[[128 128 130 137 129 127 129]
 [152 127 137 152 123 120 135]
 [151 127 136 153 124 120 135]] ans = 129, 151

[[100 123 121 125 118 146 134]
 [ 99 122 119 124 117 146 136]] ans = 134, 99

[155 119 138 126] ans = 126, 155

[115 157 142 150 106 121 124] ans = 124, 115

[143 103 132 139 138] ans = 138, 143

[114 102 131 111] ans = 111, 114

[[127 148 110 121 108]
 [103 137 137 145 124]
 [119 123 118 146 135]] ans = 108, 119

[[124 139 141 111 127 111 135]
 [116 142 118 147 153 135 141]] ans = 135, 116
---
[[150 142 133 146]
 [142 118 108 136]] ans = 146

[138 106 141 118] ans = 118

[100 114 131 107] ans = 107

[106 113 109 110] ans = 110

[131 127 127 100] ans = 100

[[140 136 115 128]
 [122 139 150 136]
 [125 129 127 119]] ans = 128

[125 121 151 128] ans = 128

[102 156 141 103] ans = 103

[151 139 156 130] ans = 130

[141 107 113 120] ans = 120
---
[[156 100 117 149 149]
 [148 116 119 113 151]
 [145 139 125 138  99]] Answer: 99

[[101 108 123 131 136 117]
 [122 129 135 140 137 143]
 [131 135 130 135 119 124]] Answer: 124

[[131 140 130 136 125 124 134]
 [143 134 132 132 114 122 130]
 [114 152 127 142 141 126 140]] Answer: 140

[[150 147 101 140 116]
 [144 116 145 148 115]
 [103 126 141 102 107]] Answer: 107

[[127 131 132 150]
 [116 126 120 138]
 [127 144 123 125]] Answer: 125

[[119 147 135 136 120 130]
 [125 111 148 119 156 131]
 [133 125 135 110 101 117]] Answer: 117

[[108 123 137 132 126 119 152]
 [123 133 130 143 113 130 118]
 [135 140 116 136 129 118 155]] Answer: 155

[[121 130 123 127 150]
 [122 130 124 127 149]
 [134 140 114 126 119]] Answer: 119
---
Input: [149 123 111 105 121]
Output: 111, 149

Input: [118 135 131 152 113 114 105]
Output: 152, 152

Input: [104 152 140 118 113]
Output: 140, 152

Input: [110 128 142 121 125 112 149]
Output: 121, 149

Input: [118 100 111 140 112]
Output: 111, 140

Input: [133 153 121 122 124]
Output: 121, 153

Input:
[[143 133 115 145 106]
 [129 129 116 149 146]
 [135 132 112 142 134]]
Output: 116, 149

Input: [154 147 104 135 141 127 139]
Output: 135, 154

Input: [124 124 150 128 131 127 128]
Output: 128, 150

Input: [130 120 114 133 102 157 134]
Output: 133, 157
---
[123 116 129 127 122 154 132] 132, 123

[[149 129 113 119 110 131 139]
 [105 131 124 126 129 149 123]
 [129 122 109 114 118 116 130]] 139, 129

[133 122 111 131 130 102 122] 122, 133

[[112 125 123 118 120]
 [105 125 119 129 129]] 120, 105

[[113 128 155 110 137 115 127]
 [136 132 145 131 140 117 126]] 127, 136

[110 130 125 143 123 103] 103, 110

[134 158 144 117 119 135] 135, 134

[[100 134 131 128]
 [134 134 127 135]] 128, 134
---
[[146 104 111 115 142]
 [129 145 121 144 118]] >> 144

[147 111 158 113 155] >> 147

[[151 140 114 141 119 138]
 [152 140 115 139 118 140]] >> 141

[[110 132 114 154 100 137]
 [138 118 118 128 109 146]] >> 138

[[123 133 124 130 133]
 [131 118 138 130 118]
 [157 124 134 120 124]] >> 134

[115 118 136 119 100 112 151] >> 119

[103 118 141 111 134] >> 118
---
Q:
[[104 120 132 125]
 [144 143 113 149]
 [128 148 132 149]]
A: 120

Q:
[[138 125 110 144 123]
 [113 134 153 109 136]
 [145 143 125 141 120]]
A: 125

Q:
[[153 108 131 132 117 145]
 [120 128 132 110 150 151]
 [143 131 141 149 131 108]]
A: 108

Q:
[[128 132 134 131 129 128 130]
 [131 124 131 135 129 124 116]
 [110 139 129 135 151 133 119]]
A: 132

Q:
[[118 122 117 154 144]
 [133 129 109 141 135]
 [125 126 123 127 131]]
A: 122

Q:
[[115 126 124 124 134 122 141]
 [103 132 131 139 150 132 153]
 [139 104 104 122 123 104 129]]
A: 126
---
((125, 127, 115, 101), (117, 129, 136, 144), (116, 128, 134, 139)) → 115
((107, 146, 137, 137), (124, 114, 129, 127), (135, 133, 119, 152)) → 137
((118, 129, 127, 137), (104, 100, 107, 154), (123, 140, 141, 121)) → 127
((135, 149, 138, 108), (133, 149, 131, 102), (119, 117, 109, 131)) → 138
((132, 110, 118, 145), (121, 147, 125, 105), (130, 111, 113, 149)) → 118
((113, 146, 127, 109), (145, 145, 146, 122), (153, 138, 138, 117)) → 127
---
[[132 151 144 117]
 [123 108 114 127]
 [136 127  99 141]] gives 144

[[131 115 120 112 140 120]
 [122 115 111 113 140 122]
 [141 128  99 128 132  99]] gives 120

[[126 129 129 129 127 132]
 [126 127 127 129 130 134]
 [118 127 127 138 142 158]] gives 129

[[112 108 132 123 119 127]
 [145 123 145 138 117 134]
 [116 137 106 118 140 129]] gives 132

[[104 117 118 134]
 [129 117 124 105]
 [123 138 128 130]] gives 118

[[129 120 132 104 127 138 156]
 [111 122 152 134 118 118 106]
 [143 106 133 150 129 101 118]] gives 132
---
[[149 153 119 137]
 [123 125 119 143]
 [136 119 117 137]] ==> 119

[[134 115 120 126]
 [126 150 148 147]
 [124 126 155 128]] ==> 148

[[143 118 123 132]
 [139 108 120 125]
 [150 118 128 122]] ==> 120

[[155 121 110 126]
 [136 128 120 127]
 [136 134 121 124]] ==> 120

[[132 132 117 112]
 [148 130 116 104]
 [120 109 137 115]] ==> 116

[[130 125 145 142]
 [115 124 108 101]
 [146 143 119 141]] ==> 108

[[130 123 121 130]
 [133 117 117 126]
 [133 103 102 122]] ==> 117
---
[119 121 107 109 104] --> 104
[107 135 143 119 126 113 137] --> 126
[118 126 125 144 101 111] --> 101
[115 122 124 126 106] --> 106
[130 154 118 129 112 124 135] --> 112
[123 147 121 101 141] --> 141
[157 139 102 112 148  98 125] --> 148
[116 151 113 125 125 124 142] --> 125
